Each row is followed by its class number.
[-201  -43  254  173  249  -71 -445   36  -92  202 -149  285  137 -120
  102  -43  -98   15 -235   88  205  101  381   45 -370 -188 -210   81
  -95   52 -257  186 -194  -56  224  371  267  193 -152] => 0
[-403  -36  162  200  164 -719    5 -280  -37   -3 -294  213  162   77
  178 -270  -83  433 -258  168  492 -350  398  -60  -48 -369 -138  163
 -361   51 -359  540   41  -22   53  -47  240   53   75] => 3
[ 136  120  101 -201 -626  189 -118  275  130  186  197  -20  340  211
  290  167 -415 -322 -278   36  372   24 -169 -299  303 -285  -94  -36
  167 -130   48  367 -313 -309  113  -40  324  140  148] => 1
[ 122  165 -375   50  -99  328 -236  264 -215 -112 -175 -195 -279  157
  -22   83   35 -239  180 -457 -638  258 -199  -53  294  146 -139 -257
  376 -190  319 -520  277  -90  -84  268 -446 -231 -161] => 2
[ 148 -116  -52   45 -124  786   70  298   14 -376  157 -522 -233  142
  117 -360 -422 -445  259 -212 -377  530 -218   77  394   69 -162 -322
  548  -14   35 -700   75  -15   37  254 -503 -168 -451] => 2
[-189  -77 -172  332  133 -294 -115  155 -296 -244  -78  136 -156   64
 -409 -127  179  164 -188 -272 -110  -10   40  109 -118  165    8 -234
 -218   93   49 -169   83   88  -46  369   12   -6   54] => 6
[-126  116 -406  299  183 -465 -169   48 -297 -159 -301   25 -262  206
 -121   -3   44  380 -124 -321 -198  -92   40   87  130   12   17 -114
 -150  -23   55  -88  374    0  -71  168 -102 -223  141] => 9
[  22   89  105  130  137  107 -346   14  198 -122 -331  143  202  215
  218  182  -51   66  -49  -24   83  -79  245  -33 -218 -558 -348 -261
   64  -38 -146   56   -4 -117  166  -17  148  124 -150] => 8
[-528  -66  -23   26  420  -70   76  -40 -669  289  112  -88 -170 -155
 -113 -566  204   45   48   56  -84 -188  171  182 -120  283  196  361
  -25  335   -6 -176   67  333   11  437 -281 -253   87] => 7
[-280   75 -307  267  -22 -560    8  -21 -175 -126 -196  -18  -11  267
   15   -6 -123  369 -204 -115  101 -245   41  -38  252 -123  -40  -15
 -164  -34  -51  152  216  -44  -42  -29   27 -160  236] => 2
[-233 -213  245   52  264 -568  171 -264 -155 -309 -415  338  -84  149
 -223 -424  390  199  104 -122  249 -369  217 -206 -317 -378   31 -164
 -585  152 -139  207  128  159  -29  233  -41  176 -115] => 4
[-118  194 -423  285 -143 -497  -75  111  -87  -24 -162  -49  -27  230
   23   98 -159  244 -201 -221  -91  -57   66  -87  439   95 -143  -60
   -4 -245   22   92  311 -200 -101  -49  -54 -220  230] => 5
[-182  127   45  -35 -127   73 -397   69 -111  269 -156   28  134   30
  385  -45 -342  -95 -133    5  123  126  188 -118    6 -272 -150  135
   76  -86 -154  175  -48 -207  156  195  138   18 -102] => 6
[  12 -196 -150  122 -115 -127  295  157 -232 -377   56 -176 -308  191
 -330 -413   20 -125   16 -351  -80   90 -208  -90  346  209  132 -241
  -94   58   79 -219  178   99 -160  307 -268  -93  -21] => 9
[-284  110 -105  335  182  -23 -476  162 -151  164  -19   45  118  -49
  125   64 -276  149 -299   18   25  133  330  233  -72   -6 -223   37
  142  -12 -196   11  -20 -122  144  227  205  -43   10] => 6
[  55  147   25   91  181  527 -431  151  162   35 -133  -86  214  109
  460  180 -247 -117   33   11 -105  137  241  184 -111 -417 -459 -140
  502  -93 -115 -183  -34 -177  216  -37   30   -8 -198] => 5
[  33   -7 -133  134  -56 -110  132  172  -58 -283   91  -84   -4  301
 -154  -49   13   91 -179 -162   93 -166 -137   20  216  -74  -48 -247
  -31   38   55    4   47   17  -28   25   46  -71  198] => 9
[-201  188 -564 -151 -175  245  -25  196 -510  272  263 -345 -192  142
  -89  -25  -91  -89  -94 -278 -224 -100 -362   49  504  263  233  241
  221   92  303 -301   75   60  -26  143 -210 -384  357] => 2
[-117 -234  283  161  282  238  -13   15  -11 -323    4  -45   44  120
   31 -393 -174   13  -31   68  303  -45  169  207 -200 -391  -98 -200
   -1  321 -254  -96 -185  156  172  177   74  145 -228] => 1
[ 158 -105   49  101 -498 -165  518  197  279 -297  328 -197  246  291
 -116  -97 -120 -247 -189  -80  307  -65 -165 -318  668  138 -251 -226
  161 -260  -46  223  -33 -229 -140 -187    7   24  200] => 0
[-411    5 -107  440  337 -651 -346 -152 -162   30 -384  171  -24    9
  115 -151 -240  523 -277   37  227  -35  514  103  -99 -186 -169  117
 -283   -1 -387  258  153  -51   91  173  209  -54    6] => 9
[ 156   -6 -228   37  -97  207  -33  160 -111 -454 -156 -239 -234  318
  -48 -105  -64  -69   60 -386 -203   92 -256   73  261 -210  -21 -334
  154    5  154 -376  141   30  -55  113 -229  -75 -161] => 3
[-115 -152  253  139  200  187  -26   52   67 -169   16  -23  167    3
   30 -226   64  -95   35   42   90   47  269   88 -135 -140 -299 -158
  151   53 -235  -52  -76    9   84  114  -30  100 -205] => 6
[-252  234 -343  -22 -156 -170  107  183 -382  315  211 -208  -46  108
   32  -56   48  -90  -42 -127 -266 -188 -157 -149  481  416  -17  226
  259 -113  251  -44  197  -64 -102  100 -310 -406  344] => 2
[-148 -132  159  127  276  144  -95 -140   50 -262 -277  -81   14  130
  234 -337 -173   82  162   18  103   10  272  100 -126 -482 -240 -117
   70  141 -295 -113   61   87  124   95 -138   40 -354] => 2
[  84  -98  128  109 -121  -12 -129  142   90 -246 -157  170   64  157
 -123   -7   26 -148  -82 -183   36   54   69 -181  -80 -213 -159 -350
  -80  -70  -11   15  -48  -89   31  216   96  213 -122] => 8
[-107  -76 -123  -14   32  267    5  237 -438 -148  247 -156 -172  218
 -180 -237  -46  -25 -171 -117  106 -188 -309  213  -39 -105  271  -86
  -65  387  189 -244 -130  267   88  340   35 -110  177] => 9
[-370 -127    8  200  208 -570  179 -180 -260 -125 -150  110  -37   79
 -165 -395  261  268  -10  -24  120 -362  177  -75  -47  -10  -10   35
 -303  114  -95  150  140  171  -72  166 -144  -89   90] => 2
[ -65  139 -234  242  310  463 -659   78 -195   87 -406  -81 -181 -120
  349   18 -336  -83  152 -158 -485  525  414  247 -128 -140 -349  -60
  451 -107 -129 -441  172 -130  119  373 -209  -83 -455] => 9
[-363 -220  324   -6  557  333 -336  -91 -466  -27 -218  242 -195 -131
 -119 -247  410  -28  149   81  -40 -178  198  254 -899 -243  192   44
 -205  567    4 -292 -148  380  233  673    2  191 -276] => 3
[-153 -119  169  -91 -127  264   61   82 -152   60  144 -185   33   24
  176 -407 -277 -293   28   45  126  114  100  -89  232  -56  -83  141
  177   54 -144  -44  -56  -30   61  223 -132  -41 -147] => 4
[-351  -11  244  140  347  104 -369  -27  -91  181  -69  113  266  -86
  282 -138 -157  120 -164  235  267  -48  445  183 -380 -354 -259  159
   23  154 -362  141 -192   -2  260  168  227   81 -132] => 6
[  -3 -115  326  -10  186  411 -200   66   83  -94 -161   85  127   63
  172 -165   19 -223   82   -2   68   81  240    4 -307 -384 -282 -214
  130  118 -160 -105 -151  -25  201  228   17  210 -316] => 5
[-203  -22  333 -153  295  426 -266  -22 -195  120  -74  111  181  -15
  187 -174  187 -124   83  129   82 -202  212   67 -519 -402 -170   51
   72  249  -84  -37 -233  121  249  269   47  138 -188] => 6
[-335 -214  511 -169  450  457  -54  -77 -307   73   97   35   87  -26
  144 -491  111 -130   73  314  323 -255  235  220 -616 -476   27  180
  -47  583 -179  -87 -395  352  283  321   44  128 -213] => 7
[-177 -429    7  419  343 -158    5   -7 -242 -480 -275   -3 -375  -49
 -282 -592 -122   71   57 -296  -18  401  296  145  -64   80   82 -233
 -277  115 -355 -360  160  145  -41  511 -174   95 -408] => 9
[-110  200  -44 -182 -488 -292   60  158 -259  333  227  126  229  215
  -18  210  139 -107 -430   19  269 -439 -274 -364  183   50   63  208
 -113  -75  269  388 -188 -129   27   52  264  -49  502] => 0
[-226 -319  263  395   97 -836  172 -119   27 -274 -152  400  133    9
 -381 -287  150  260 -335    2  472 -145  321 -170 -117   -4 -128 -117
 -583  -38 -344  448  -67   38  -22  195  269  277   47] => 0
[-135   -9 -216  109  194  -18 -270   -1 -318 -346 -400   -4 -283  314
  -43 -125  -12  251  -29 -277  -95 -129  -88  149 -178 -457  146 -228
 -249  245   88 -307  157  159   56  299  -55  -48 -115] => 3
[ 127   60  -55  -68 -352  136   51  248   30 -187   88  -74  129  402
   47  117  -86 -163 -175 -180  158 -184 -298 -151  231 -284  -46 -272
   78  -26  178   45  -97  -96   39  -29  124   44  179] => 5
[-314 -183  279   56  181 -553   -9 -309 -166 -215 -474  370   10  191
   -5 -391   96  346 -116   25  530 -433  232 -134 -420 -656  127  -93
 -701  296 -235  412  -72  155  101  202  251  268  -56] => 1
[ -13  -54  345 -174   39  -62  222 -179  172  -74 -287   48  211  204
  229 -213  249  -97  240   59  176 -273  230 -340  -37 -432 -319  -99
   -7  -83 -138  240   58  -49    7 -124 -160  112 -179] => 7
[ -61  -49  176   34  -29   70  236   -4  104   -2   12 -176  157    8
  156 -368  -41 -198  237   63   35   40  268 -189  299   71 -346   -8
  319 -143 -177   27  103 -110  -27  -53 -304  -46 -170] => 1
[-135 -169  165  334  646   35 -400  -39  -66 -254 -465  296  -85  -32
 -137 -143  169  177   64 -117 -147  142  489  220 -565 -315 -244 -330
 -147  167 -236 -232   73  103  142  426  -16  201 -397] => 7
[ -72  -34 -179  195 -201 -217 -115  373 -318   36  181   92 -140  -26
 -431  -63   71 -196 -234 -295 -212  173  -73  -94  145  517   72 -113
  -76  -95  193 -101    5  -29  -86  487  -26  -17  160] => 8
[-223  345  131 -350 -223 -321  -52 -164 -111  492 -221  196  383  245
  534  183  109   79 -162  205  399 -622   34 -470  -63 -542 -134  360
 -109 -101   37  631  -85 -185  148 -172  212  -57  299] => 0
[-173 -123  222  184  478   48  -86  -92   42 -191 -191   87  161  -14
    4 -234  272  114  138   52   42 -124  407  139 -334 -243 -359 -168
   40   74 -270  -36   -3   96   92   76  -77   78 -217] => 6
[  47    2   14  108 -298 -300  447  179  214   -1  377 -183  268  157
  -87  -36   -3 -113 -162   60  224 -120   70 -302  662  325 -351   36
  307 -321  -48  326   10 -241 -120 -269  -53  -96  320] => 9
[-305 -181   79  288   98 -499  381   99 -189   23  396  -32   62 -123
 -348 -460  153   83 -219   95  216 -140  243   59  283  587  -96  170
  -46   19 -194  200   -1   90 -107  143  -58 -112  294] => 9
[-282 -292  245  354  656 -197  -77  -86 -168 -334 -209  247  -95  -69
 -312 -431  253  215   38  -57   61  -57  451  246 -460 -128 -157 -185
 -268  262 -289 -142   19  242   69  395  -32  142 -246] => 4
[-436  157  109   47  143 -411 -241  -86 -434  256  -94  368  176  181
   73  247  283  382 -381  184  318 -698  -19  -60 -490 -411  188  261
 -397  233  163  382 -193  114  198  130  330   17  390] => 2
[-127  242 -359   53 -195  108   -3  176 -137  130  142 -391   63  234
  311   -8 -360   -8  -76  -59  -62  -56  -91   26  533   24 -115  140
  419  -99   64  -91  181 -151    2 -105 -157 -349  231] => 5
[  81 -289 -196  459 -132  -65 -192  214   57 -493 -216 -141 -245   59
 -100 -273 -556  -92  -93 -444  -85  732  177   66  386   91 -117 -335
   42 -217 -313 -322  136 -177  -74  321  -80  110 -399] => 5
[-286  122 -121  111  344   67 -177  -48 -291  131 -117 -145  -58   61
  233 -196  -50  109   54   14  -87 -103  173  149  -47 -114  -98  186
  202  110  -69 -171  156   57   99  188 -194 -264   -7] => 0
[ 315 -129  -99  481  118  186 -116   51  436 -717 -320 -204  -82  133
   76 -161 -362   -3  205 -327 -229  562  319  168  303 -229 -516 -538
  407 -273 -357 -376  297 -196  -52  -96 -278   19 -536] => 8
[  81  122 -160  124 -640 -585 -237  334   40   89    7  213  132  236
 -124  423 -238  -81 -552 -261  210  156 -169 -379  269  129   11 -141
 -242 -329  112  411 -133 -412  -57  227  490  214  312] => 0
[ -13  132    3  -71 -134  277  -37   78   89  146  -15 -219  160   59
  376 -100 -147 -252  153  -21 -132  123  173 -163  337  -43 -395   72
  491 -240  -74  -36   85 -219   36  -63 -254 -141 -117] => 5
[-265  153  187 -155   57  -47  154  -56 -172  352  202   35  356  109
  177  -55  268  -11 -123  332  297 -587   81 -149  -84 -145 -152  310
   78  140   32  314 -158   38  121  -77   70 -125  328] => 0
[-354   49   94  162  401   84 -370   28 -204  132  -49   45  105  -26
  166  -71  -28  208 -149  142   79 -119  316  305 -331 -232 -185  142
   81  209 -167  -41  -78   85  218  206  122  -43  -34] => 3
[ 149 -162   93  203 -339 -189  176  218  314 -334  110  -22  144  240
 -118   -4 -162 -174 -182 -165  206  117  -68 -230  397   21 -240 -369
   13 -225 -105  175  -60 -207  -77  -18   72  147   -4] => 2
[ 131  120  -18  -38 -459 -236  -93  156  152 -116 -138  173  199  422
   46  314 -100  -44 -338 -152  300 -219 -160 -355  123 -423  -95 -237
 -231 -144   60  349 -102 -225   49  -69  355  172  201] => 8
[ -91  -87   79  169  212  -40  219   35   21 -293   48  -72   99  165
 -102 -177  250   72   84  -17   -4 -234   73   60   20  -55 -224 -213
  118   64  -35  -82   49   97  -23  -24 -180  -61   27] => 2
[   0 -220  215   96  194  211  -39   32   42 -318 -113   57   38   91
  -74 -266  101 -116   63  -94   46   25  168   59 -193 -249 -212 -288
   28  140 -152 -150 -100   98   99  222  -41  185 -258] => 5
[-345  190  134  -73  325 -152 -111 -229 -207  234 -313  100  170  104
  368 -103  199  241  111  196  109 -482  302  -68 -284 -432 -172  246
    7  108  -94  170   81   54  166  -66  -67 -107   20] => 1
[-144  180 -211  112 -386 -487  -74  103  -88  149  -85    0   86  191
  105   66 -275  129 -289 -113  172  -69    6 -251  406    7 -106   75
  -80 -242    0  334  108 -245  -27  -22  119  -79  233] => 1
[-288  -51  266   67  614    1 -367 -191 -320  -61 -368  349   25   81
   59  -60  333  331  -43  126  146 -436  265  206 -826 -627   11  -22
 -319  410  -86   -8 -136  266  287  289  192  162  -98] => 9
[   4   20  -38   68 -502 -642  172   -2  171  -77 -179  108  180  317
   47  -30 -111   55 -243 -168  360 -175   18 -465  470 -144 -152 -130
 -243 -295  -75  527  120 -282 -112 -141  138   83  203] => 5
[ 162  119 -339  -23 -576 -204  131  252  -60 -105   -1 -159  -88  323
  -83   74  -98 -177 -128 -383 -105   41 -322 -384  664  164  -39 -196
   84 -327  233   29  205 -239 -177   39 -129 -147  196] => 9
[-285   54 -210  338   27 -627  -75  -47 -133  -80 -215   21   -8  193
   33 -144 -255  407 -273  -74  283 -163  209   11  221 -143  -67   29
 -236  -40 -209  260  192  -81   -2   -1  134  -98  170] => 1
[ -85 -321  302  320  302  156  -52  -61  287 -264 -150 -182  166 -104
  308 -444 -498   -3   96  154  211  398  624  139  154 -252 -491  -64
  253  -94 -662   36   33 -120  102   23  -49  148 -477] => 9
[-383 -240  -31  457  325  -91   35  128 -182 -156  202 -159   -6  -56
  -63 -327 -351  106 -194   69  213  176  329  320  119  173  -52   94
   20  104 -417 -184  -30   19   51  200   40  -93  -14] => 4
[ -44   21  -76   13  -19  476 -308  356 -296  140  219 -112  -84   24
    1  -52 -272 -292 -151 -142  -99  263  -91  166   22   47   56  -34
  268  143  108 -269 -167    0  132  444   15  -29  -35] => 7
[ -95  214   77 -132 -110  151  125  -65  207  111   -3 -272  380  264
  595   12 -287  -19   85  233  221 -237  208 -184  366 -431 -445  155
  389 -176 -203  240   73 -278   96 -404  -39 -151   37] => 4
[-386  -72    4  196  423 -192 -195  -91 -359   10 -242   80 -147 -129
  -21 -382  139  158   66  -84 -121   -8  337  125 -271   40  -64   82
  -87  119 -176 -114  146  131   41  395 -169  -85 -179] => 6
[-145   59 -151   72  -43  -51  -36  236 -393   87  194    5 -104   98
 -228  -66   98  -10 -231 -123  -43 -123 -150   35   74  222  123   19
  -59  122  191  -71  -30   89   19  314    4 -133  266] => 9
[-169  145  -73   49 -172 -528 -118   64 -213  107 -129  329  141  237
 -105  250  262  196 -368  -82  200 -476  -44 -227  -79 -149   25   -9
 -353  -31  169  373  -31  -70   42   57  296   59  382] => 5
[ 100  -13   35    6 -179    7  109   25  181 -191 -160 -148   95  265
  192  -86 -173 -113   59 -113  107   53   51 -220  324 -268 -237 -192
  157 -179 -106   81   88 -169  -41  -97  -96   28 -130] => 7
[-228   93  -71  -37  -41  307 -164  269 -381  282  343 -130   57   14
   58  -40 -115 -179 -189   55   -4  -88 -112  119   84  110   25  215
  246  162  130  -84 -200   59  137  263    5 -152  192] => 2
[-341  -95  100   59 -213 -571  335   12 -257   89  344   59  240   78
 -184 -271   59  209 -459  249  594 -522  -61 -129  136   62   88  298
 -388  132  -43  535 -225  114   10  -19  293  -46  488] => 2
[  71  119  -30  -25 -296   91  241   61  244 -122   61 -299  163  301
  293  -30 -171 -137   88  -59   45  -60  -61 -251  536 -156 -350  -96
  371 -241  -32   53  138 -254  -37 -287 -231 -165   -4] => 2
